Below is a small trained network, with its code and all its weights. Each question gives an input and a class and asks what happens when units are switched off, that is, made to give their printed mean instead of their output.

import numpy as np


def w(rows, s, z=0):
    codes = np.array(rows[::2]) - 128.0
    scale = np.full(codes.shape[1], s)
    scale[-1] = z or s
    return codes * scale


def f(y):
    return np.maximum(y, 0)


def log_softmax(a):
    a = a - a.max(-1, keepdims=True)
    return a - np.log(np.exp(a).sum(-1, keepdims=True))


def net(x, mask):
    res = np.array(x, float).reshape(1, 8) / 4 @ E
    y = f(res @ A[0][:, :-1].T + A[0][:, -1])
    res = res + np.where(mask, y, B[0][:, -1]) @ B[0][:, :-1]
    return log_softmax(res[-1] @ U[:, :-1].T + U[:, -1])


A, B = {}, {}
E = w([
[127,125,124,127,127,132,127],'x0',
[17,92,26,20,32,21,158],'x1',
[250,23,186,173,30,62,253],'x2',
[127,124,131,138,133,122,119],'x3',
[128,130,125,126,130,128,124],'x4',
[179,251,14,207,224,5,221],'x5',
[123,121,125,134,129,125,128],'x6',
[130,129,133,130,128,125,128],'x7',
],0.0046)
A[0] = w([
[107,46,196,96,65,206,62,60],'neuron 0',
[205,65,165,154,54,85,200,56],'neuron 1',
[61,188,95,93,164,175,61,35],'neuron 2',
[188,137,198,191,168,184,107,72],'neuron 3',
[161,187,193,154,194,204,77,174],'neuron 4',
[43,95,63,59,65,45,131,68],'neuron 5',
[35,101,63,57,53,63,144,102],'neuron 6',
[173,41,149,93,43,90,197,133],'neuron 7',
[206,160,196,208,200,183,102,50],'neuron 8',
[51,112,60,69,61,42,137,83],'neuron 9',
[183,230,3,210,218,21,218,54],'neuron 10',
[205,101,120,167,104,64,232,125],'neuron 11',
[201,44,161,155,63,80,200,66],'neuron 12',
[27,189,68,36,145,122,88,134],'neuron 13',
[113,60,152,105,99,181,88,254],'neuron 14',
[98,31,192,86,49,202,70,53],'neuron 15',
[182,54,189,103,54,125,178,144],'neuron 16',
],0.0048,0.0051)
B[0] = w([
[115,217,216,49,83,76,172,189],'neuron 0',
[42,216,98,144,215,229,89,173],'neuron 1',
[22,236,84,182,253,227,64,166],'neuron 2',
[201,72,88,113,88,167,202,169],'neuron 3',
[162,49,84,155,89,124,146,217],'neuron 4',
[212,84,79,100,111,220,212,192],'neuron 5',
[200,72,78,113,111,203,180,207],'neuron 6',
[62,143,94,190,184,145,64,201],'neuron 7',
[210,68,74,82,72,202,211,175],'neuron 8',
[206,82,79,105,113,209,205,194],'neuron 9',
[89,231,239,27,52,38,166,227],'neuron 10',
[56,146,103,180,190,137,60,195],'neuron 11',
[52,208,127,139,207,209,85,178],'neuron 12',
[80,111,84,201,182,126,59,222],'neuron 13',
[92,132,146,123,83,35,79,254],'neuron 14',
[99,224,229,45,85,83,180,193],'neuron 15',
[70,121,89,178,181,150,71,200],'neuron 16',
],0.0065,0.0058)
U = w([
[28,179,95,204,253,212,31,12],'0',
[108,233,245,17,39,15,200,22],'1',
[249,7,60,117,82,244,249,58],'2',
[119,66,107,184,111,36,67,253],'3',
],0.0074,0.0077)

Each question gives the input, the list of numbers given to net, and the class t.
The units are the neurons (one row each of A and B). Each row of codes is followed by its name. A weight is (code - 128) times the scale printed after its matrix; where a second scale follows, it is the last column's (A, B and U).
mask holds one flag per neuron, in row order. A switched-off neuron (its flag False) gives its mean, the last column of its row in B, instead of its output. The means were averaged over made-up inputs and are rounded, as every weight is.
A unit's drop is (log p(t) with every unit on - log p(t) with that unit switched off) / (log p(t) with every unit on - log p(t) with every unit switched off).
The circuit of an input: a set's keep is (log p(t) with only the set's units on - log p(t) with every unit switched off) / (log p(t) with every unit on - log p(t) with every unit switched off). Starting from the 12 units with the biggest drops (on a tie, the unit counted first), units are removed one at a time, each time the one whose removal leaves the highest keep (on an exact tie, the one counted first), for as long as the keep stays at least 0.8.
circuit, biggest first: the units of the circuit, biggest drop first
k most important neurons: the k neurons with the biggest drops, biggest first
drop of u: that unit's drop, to one decimal
input [0,3,-3,1,8,7,4,-5], class 1: circuit, biggest first	neuron 10
input [-7,-8,-5,5,-6,-7,-1,8], class 2: circuit, biggest first	neuron 8; neuron 3
input [2,-6,-5,1,8,-5,5,7], class 2: circuit, biggest first	neuron 4; neuron 8
input [-8,-6,8,3,7,-7,6,-6], class 0: circuit, biggest first	neuron 1; neuron 12
input [7,-6,-5,8,-8,-7,-5,-4], class 3: 2 most important neurons	neuron 10; neuron 4
input [4,0,2,8,2,-8,6,-2], class 1: 2 most important neurons	neuron 15; neuron 0
input [7,4,6,-2,-6,-7,5,-4], class 1: 4 most important neurons	neuron 15; neuron 0; neuron 13; neuron 14
input [0,4,-1,6,6,6,-6,-5], class 1: drop of neuron 10	1.5
input [8,-5,3,-2,8,6,2,-7], class 1: drop of neuron 0	-0.1
input [-2,7,4,3,2,3,0,2], class 2: drop of neuron 12	0.0
